Here is a tiny trained network, its code and every weight. The questions are about switching its units off for an input and a class, where a switched-off unit gives its printed mean instead of its output.

import numpy as np


def w(rows, s, z=0):
    codes = np.array(rows[::2]) - 128.0
    scale = np.full(codes.shape[1], s)
    scale[-1] = z or s
    return codes * scale


def f(y):
    return y / 2 * (1 + np.tanh(0.7978845608 * (y + 0.044715 * y**3)))


def log_softmax(a):
    a = a - a.max(-1, keepdims=True)
    return a - np.log(np.exp(a).sum(-1, keepdims=True))


def net(x, mask):
    res = np.array(x, float).reshape(1, 3) / 4 @ E
    y = f(res @ A[0][:, :-1].T + A[0][:, -1])
    res = res + np.where(mask, y, B[0][:, -1]) @ B[0][:, :-1]
    return log_softmax(res[-1] @ U[:, :-1].T + U[:, -1])


A, B = {}, {}
E = w([
[127,1,200,245,179],'x0',
[196,102,243,71,79],'x1',
[60,144,167,21,185],'x2',
],0.012)
A[0] = w([
[144,152,25,205,121,87],'N1',
[50,174,108,148,157,18],'N2',
[70,192,135,68,127,80],'N3',
[108,138,58,166,171,2],'N4',
[195,97,151,117,2,75],'N5',
[168,188,84,130,54,58],'N6',
],0.013,0.0064)
B[0] = w([
[139,82,122,53,166,247],'N1',
[68,137,153,91,195,174],'N2',
[133,53,147,172,148,239],'N3',
[54,146,253,119,38,186],'N4',
[86,126,149,66,188,252],'N5',
[123,61,168,204,108,213],'N6',
],0.014,0.011)
U = w([
[99,136,151,44,146,87],'0',
[111,85,161,252,147,111],'1',
[113,105,107,96,161,183],'2',
[135,154,73,115,148,251],'3',
[120,185,128,166,110,101],'4',
[140,173,82,139,85,101],'5',
[130,184,100,133,71,107],'6',
[128,153,90,115,88,99],'7',
],0.021,0.029)

Each question gives the input, the list of numbers given to net, and the class t.
The units are the neurons (one row each of A and B). Each row of codes is followed by its name. A weight is (code - 128) times the scale printed after its matrix; where a second scale follows, it is the last column's (A, B and U).
mask holds one flag per neuron, in row order. A switched-off neuron (its flag False) gives its mean, the last column of its row in B, instead of its output. The means were averaged over made-up inputs and are rounded, as every weight is.
A unit's drop is (log p(t) with every unit on - log p(t) with that unit switched off) / (log p(t) with every unit on - log p(t) with every unit switched off).
The circuit of an input: a set's keep is (log p(t) with only the set's units on - log p(t) with every unit switched off) / (log p(t) with every unit on - log p(t) with every unit switched off). Starting from all 6 units, units are removed one at a time, each time the one whose removal leaves the highest keep (on an exact tie, the one counted first), for as long as the keep stays at least 0.8.
circuit, biggest first: the units of the circuit, biggest drop first
most important unit: the unit with the biggest drop
top k neurons: the k neurons with the biggest drops, biggest first
input [2,0,1], class 3: circuit, biggest first	(N6; N3; N4; N5)
input [-4,-1,-2], class 1: most important unit	N6
input [-7,-5,2], class 1: circuit, biggest first	(N3; N6)
input [4,-7,0], class 0: top 2 neurons	(N4; N1)
input [5,7,8], class 2: top 3 neurons	(N4; N5; N1)
input [-5,5,6], class 2: circuit, biggest first	(N3; N4)
input [2,3,0], class 3: top 2 neurons	(N6; N3)
input [-7,-2,-8], class 2: top 4 neurons	(N1; N3; N5; N6)
input [4,4,7], class 2: top 3 neurons	(N6; N4; N5)
input [-7,-6,8], class 2: top 2 neurons	(N2; N3)
input [-3,-1,0], class 3: circuit, biggest first	(N4; N5)
input [-3,-2,-1], class 3: top 4 neurons	(N5; N4; N3; N2)
input [-3,-2,5], class 2: top 2 neurons	(N6; N3)
input [4,8,-5], class 0: circuit, biggest first	(N5)
input [3,-8,-5], class 0: circuit, biggest first	(N1; N4)
input [-3,0,3], class 3: circuit, biggest first	(N5; N1)
input [-5,-3,3], class 1: circuit, biggest first	(N3; N5)
input [-2,4,7], class 2: top 2 neurons	(N6; N3)
input [1,-4,-6], class 2: top 2 neurons	(N1; N5)
input [0,-3,1], class 3: circuit, biggest first	(N5; N6; N3)
input [3,3,-4], class 2: top 2 neurons	(N6; N5)
